Below is a small trained network, with its code and all its weights. Each question gives an input and a target symbol and asks what happens when units are switched off, that is, made to give their printed mean instead of their output.

import numpy as np


def w(rows, s, z=0):
    codes = np.array(rows[::2]) - 128.0
    scale = np.full(codes.shape[1], s)
    scale[-1] = z or s
    return codes * scale


def norm(h):
    return h / np.sqrt((h * h).mean(-1, keepdims=True) + 1e-5)


def f(y):
    return np.maximum(y, 0)


def softmax(a):
    e = np.exp(a - a.max(-1, keepdims=True))
    return e / e.sum(-1, keepdims=True)


def log_softmax(a):
    a = a - a.max(-1, keepdims=True)
    return a - np.log(np.exp(a).sum(-1, keepdims=True))


def net(x, mask):
    ids = ['ΘΠΦΩβγμτ'.index(c) for c in x.split()]
    T = len(ids)
    res = E[ids] + P[:T]
    u = 0
    for l in range(2):
        r = norm(res)
        for j in range(3):
            rows = slice(2 * j, 2 * j + 2)
            q, k, v = (r @ M[l][rows].T for M in (Q, K, V))
            z = softmax(np.where(np.tri(T) > 0, q @ k.T / 2**0.5, -1e9)) @ v
            o = O[l][rows]
            res = res + np.where(mask[u + j], z, o[:, -1]) @ o[:, :-1]
        u += 3
        y = f(norm(res) @ A[l][:, :-1].T + A[l][:, -1])
        res = res + np.where(mask[u : u + 8], y, B[l][:, -1]) @ B[l][:, :-1]
        u += 8
    return log_softmax(norm(res)[-1] @ U[:, :-1].T + U[:, -1])


Q, K, V, O, A, B = {}, {}, {}, {}, {}, {}
E = w([
[80,146,83,177],'Θ',
[158,73,98,68],'Π',
[207,218,160,105],'Φ',
[119,66,211,160],'Ω',
[113,86,254,109],'β',
[167,84,154,191],'γ',
[95,181,87,126],'μ',
[251,183,121,152],'τ',
],0.0079)
P = w([
[252,156,74,129],'0',
[215,137,93,97],'1',
[184,130,109,102],'2',
[152,119,118,96],'3',
[153,117,132,91],'4',
[118,102,150,85],'5',
[138,100,150,91],'6',
[115,97,159,90],'7',
[114,92,167,91],'8',
[114,75,178,85],'9',
[116,67,186,88],'10',
],0.0024)
Q[0] = w([
[159,111,121,173],'L0H0',
[125,233,130,190],'L0H0',
[107,150,97,129],'L0H1',
[111,138,108,132],'L0H1',
[82,134,201,177],'L0H2',
[137,186,150,4],'L0H2',
],0.042)
K[0] = w([
[194,118,124,170],'L0H0',
[128,227,165,198],'L0H0',
[97,153,120,148],'L0H1',
[102,139,124,148],'L0H1',
[50,135,217,137],'L0H2',
[123,139,130,1],'L0H2',
],0.036)
V[0] = w([
[178,198,75,171],'L0H0',
[101,178,170,121],'L0H0',
[200,142,200,148],'L0H1',
[42,108,60,97],'L0H1',
[79,80,198,76],'L0H2',
[113,6,117,213],'L0H2',
],0.02)
O[0] = w([
[180,235,151,93,235],'L0H0',
[63,191,108,166,48],'L0H0',
[166,20,197,139,139],'L0H1',
[99,241,44,105,106],'L0H1',
[103,192,135,248,170],'L0H2',
[252,153,24,194,253],'L0H2',
],0.011,0.0064)
A[0] = w([
[173,119,82,145,208],'L0N0',
[36,168,76,101,4],'L0N1',
[181,56,205,167,95],'L0N2',
[1,45,13,97,77],'L0N3',
[125,13,141,115,116],'L0N4',
[162,112,213,82,77],'L0N5',
[64,160,110,169,56],'L0N6',
[71,63,83,72,116],'L0N7',
],0.014,0.0025)
B[0] = w([
[129,117,161,96,211],'L0N0',
[135,33,73,148,161],'L0N1',
[95,105,51,172,254],'L0N2',
[145,5,102,53,155],'L0N3',
[148,22,193,121,230],'L0N4',
[177,175,121,196,198],'L0N5',
[171,152,134,179,150],'L0N6',
[100,70,88,144,162],'L0N7',
],0.024,0.0088)
Q[1] = w([
[158,121,70,156],'L1H0',
[111,125,93,129],'L1H0',
[135,150,140,57],'L1H1',
[212,116,6,156],'L1H1',
[170,136,103,146],'L1H2',
[73,161,153,113],'L1H2',
],0.023)
K[1] = w([
[184,152,166,190],'L1H0',
[172,143,115,103],'L1H0',
[86,117,133,47],'L1H1',
[253,144,28,166],'L1H1',
[136,156,81,181],'L1H2',
[224,113,143,64],'L1H2',
],0.018)
V[1] = w([
[155,53,56,142],'L1H0',
[150,236,106,173],'L1H0',
[168,12,60,170],'L1H1',
[76,201,123,244],'L1H1',
[182,150,68,94],'L1H2',
[18,157,2,183],'L1H2',
],0.015)
O[1] = w([
[101,147,141,66,193],'L1H0',
[64,77,154,210,133],'L1H0',
[109,245,150,132,253],'L1H1',
[104,102,94,11,126],'L1H1',
[99,154,170,136,135],'L1H2',
[231,164,203,141,146],'L1H2',
],0.013,0.012)
A[1] = w([
[100,176,87,129,2],'L1N0',
[185,132,86,167,178],'L1N1',
[7,151,224,94,241],'L1N2',
[20,142,67,94,51],'L1N3',
[119,100,156,185,7],'L1N4',
[76,140,220,150,116],'L1N5',
[80,86,240,144,145],'L1N6',
[104,69,86,133,115],'L1N7',
],0.018,0.0026)
B[1] = w([
[151,172,121,81,170],'L1N0',
[124,172,79,91,254],'L1N1',
[4,139,65,123,154],'L1N2',
[150,134,94,241,156],'L1N3',
[146,169,94,185,185],'L1N4',
[152,183,153,71,165],'L1N5',
[149,216,158,89,203],'L1N6',
[71,147,166,129,186],'L1N7',
],0.028,0.0092)
U = w([
[209,147,225,77,82],'Θ',
[110,84,136,98,253],'Π',
[235,83,94,140,62],'Φ',
[80,162,201,205,109],'Ω',
[133,136,55,12,139],'β',
[34,175,185,77,149],'γ',
[136,101,96,224,105],'μ',
[36,121,67,170,123],'τ',
],0.011,0.0049)

Each question gives the input, a string of symbols that net reads in full, and the target symbol t.
The units are the heads (2 rows each of Q, K, V and O) and the neurons (one row each of A and B). Each row of codes is followed by its name. A weight is (code - 128) times the scale printed after its matrix; where a second scale follows, it is the last column's (O, A, B and U).
mask holds one flag per unit, layer by layer, with each layer's heads first. A switched-off unit (its flag False) gives its mean, the last column of its rows in O or B, instead of its output. The means were averaged over made-up inputs and are rounded, as every weight is.
A unit's drop is (log p(t) with every unit on - log p(t) with that unit switched off) / (log p(t) with every unit on - log p(t) with every unit switched off).
The circuit of an input: a set's keep is (log p(t) with only the set's units on - log p(t) with every unit switched off) / (log p(t) with every unit on - log p(t) with every unit switched off). Starting from the 12 units with the biggest drops (on a tie, the unit counted first), units are removed one at a time, each time the one whose removal leaves the highest keep (on an exact tie, the one counted first), for as long as the keep stays at least 0.8.
circuit, biggest first: the units of the circuit, biggest drop first
top k neurons: the k neurons with the biggest drops, biggest first
top k neurons in layer l: the k neurons of layer l with the biggest drops, biggest first
which heads matter: for each layer, one digit per head in row order, 1 if its drop is at least 0.15 and else 0, layers parted by /
drop of u: that unit's drop, to one decimal
input Π τ Θ Φ Π τ Φ Θ β Φ, target γ: top 2 neurons in layer 0	(L0N2; L0N1)
input γ Θ Ω Φ Θ τ Φ μ Φ, target γ: circuit, biggest first	(L0H2)
input Θ Θ γ μ τ Π Π, target Π: top 3 neurons in layer 0	(L0N3; L0N2; L0N5)
input γ τ τ τ Π, target μ: top 2 neurons	(L0N2; L1N4)
input Ω Φ Π, target τ: circuit, biggest first	(L0N2; L0H0; L1N7)
input Ω Π γ γ Θ γ τ τ, target Ω: top 2 neurons in layer 0	(L0N4; L0N5)
input τ Π τ Φ, target μ: which heads matter	011 / 110
input β Π Φ τ τ, target μ: circuit, biggest first	(L0H1; L0N2)
input γ μ Π, target Θ: top 2 neurons	(L0N4; L1N6)
input Φ β τ Θ Π μ Φ, target Θ: circuit, biggest first	(L1H2; L0H1)
input γ τ β, target Ω: circuit, biggest first	(L0H0; L0H1; L1N6; L1H1)
input Π Ω γ β β Ω β β Π τ, target Θ: circuit, biggest first	(L0H0; L0N2)
input Φ Ω μ Π Φ Φ, target τ: top 3 neurons	(L0N4; L0N0; L1N6)
input Π τ γ Φ Θ μ γ τ Π τ Ω, target μ: circuit, biggest first	(L0H0)
input τ Π μ τ Θ Ω β β Π, target Π: which heads matter	100 / 000
input τ Π Θ Φ Φ, target τ: top 4 neurons	(L0N4; L0N2; L1N6; L0N5)
input τ Π Π Φ τ β Φ Ω, target μ: which heads matter	101 / 100
input Θ τ μ β, target Ω: top 2 neurons	(L1N6; L0N2)
input Ω Π τ Φ, target μ: top 3 neurons	(L0N5; L0N4; L1N6)
input τ Π Φ γ Φ, target Ω: which heads matter	111 / 100
input τ Θ μ, target τ: top neuron	(L1N3)
input β Φ τ Π, target μ: top 3 neurons	(L0N2; L0N4; L0N5)
input γ τ Θ Π τ Π β τ, target Θ: drop of L1N4	0.1
